array([[ 23,  45,   8,  12,  55, -27,  30],
       [ 38,  69,   4,  22,  68,   0,  71],
       [ 38,  38,  10,  35,  33, -11,  67]]) >> 10

array([-38, -17, -30, -62,  63, -13,  33]) >> -30

array([  0,  68, -16,  53, -41,  15,  -1]) >> -16

array([[ 63,  62,  61,  65,  72,  71, -65],
       [-56, -33, -41, -46, -51, -50,  43]]) >> -41

array([-31,  -2,  42,  21,   3,  53, -63]) >> 42

array([[ -9,  47,  62,  65,  72, -73, -78],
       [-59,   7,  64,  60,  51,   1, -30]]) >> 64
---
[177.265, -127.230, 134.175, 20.902] -> 177.265, -127.230

[120.5, 67.6, -27.7, -161.0] -> 120.5, -161.0

[-0.16, 0.00, 0.05, 0.13, 0.08, 0.06] -> 0.13, -0.16

[0.16, -0.13, -0.15, -0.01] -> 0.16, -0.15

[1.133, -1.069, 0.249, -0.757, 0.097] -> 1.133, -1.069

[[0.041, 0.240, -0.909, 0.171, -0.305, -0.240],
 [0.606, 1.189, -0.323, 0.104, -0.285, 0.667],
 [0.619, 1.928, -1.580, 0.041, -0.033, 0.839]] -> 1.928, -1.580

[[0.19, -0.14, 0.08, 0.15, 0.14, -0.09, -0.01],
 [0.10, 0.01, 0.00, 0.03, 0.10, -0.07, 0.06],
 [0.00, -0.02, 0.06, 0.06, -0.01, 0.05, -0.03]] -> 0.19, -0.14

[99.92, -145.54, 68.47, 147.63, -26.25, 14.44, 15.94] -> 147.63, -145.54
---
[[-19   7  -4 -58  16 -25]
 [-24 -16 -10   1 -50  -3]
 [-12   7  -2 -55   6  -3]] Out: -50

[[-57  41  53 -28 -23 -55 -55]
 [ 81 -27 -48  53   8  51  61]
 [-23 -60  -6 -41  72  43  21]] Out: 51

[[ -3 -58  -1  -2   5   0   0]
 [ -6   8   0  -6  -4  -5   1]
 [-15  17  -1 -12  -3  -9   1]] Out: -5

[[  3 -42  11  57]
 [ 17 -35 -52  80]
 [ -8 -28  76 -14]] Out: -52

[[-34  -1 -45 -22  38  58 -16]
 [-44  -5 -42 -21  37  55 -16]
 [ 16  17  50  -3 -12 -36  34]] Out: 55

[[ -4  18 -10  15 -19  34 -64]
 [ -5   1   3 -20   0 -10   1]
 [ -1   0  -8   5  -6  24 -48]] Out: -10

[[ 36 -37 -48  35  51 -52]
 [ 61 -62 -22  40  27 -39]
 [-47  57 -36 -28 -58 -12]] Out: 27

[[ -2  -4   0 -64  -2  -2]
 [-13  -4  -8 -64 -16  43]
 [  2   0   1 -64  31 -10]] Out: -16

[[-56  64 -14  61  10  65 -62]
 [ -9 -30 -69 -51  10 -35 -16]
 [ -3   1  -4  -1  -1   1  -1]] Out: -35

[[ 47 -27 -69 -71  48  42 -43]
 [ -2  -1  48  49 -39   5  15]
 [-28  25  18  18  -2 -28  28]] Out: 5
---
[[5 4 4 2 6 7 5]
 [6 2 4 3 4 7 4]
 [6 6 6 8 5 3 8]] | 5

[[-539 -115 -182 -458  548 -165 -180]
 [  18  -26 -281 -437  448  173  -81]
 [-456 -144 -676 -874 -196  163 -185]] | -180

[[77 39 67 70]
 [ 1 87 61  9]
 [26 81 46 10]] | 70

[[9 6 7 8]
 [8 7 6 8]
 [1 8 5 6]] | 8

[[55 98 36 55 81]
 [69 24 68 72 38]
 [60 87 41 68 67]] | 81

[[4319 4350 9070 5097 8455 8767 3594]
 [7319 7588 4284 8865 2807 2949 7057]
 [7176 6144 4988 6422 8112 5102 3321]] | 3594

[[ 637  335 -587  549  -60 -665  198]
 [ -86  139  392  -56 -427  353  894]
 [-154 -206  577  -89  924  670 -477]] | 198
---
[[ -7 -32  31  -1  15]
 [-17 -23   0  -8  -7]] --> 31, -32

[144 788 767  54 259] --> 788, 54

[5204 2123 3832 5366 9816] --> 9816, 2123

[[-510    9 -188 -442  -37  554 -436]
 [ 363  214  115 -811  453  863 -297]] --> 863, -811

[90 28 65 56 18 27 44] --> 90, 18

[1452 1125 1536 9171 2844 3376 8095] --> 9171, 1125

[45 81 97 10 69 54] --> 97, 10

[-571 -149  851  493  542  717] --> 851, -571

[[ 265  292 -800 -658 -304]
 [ 766  753 -933   25 -745]] --> 766, -933

[[409 668 413 556 733]
 [563  99 796 751 672]] --> 796, 99
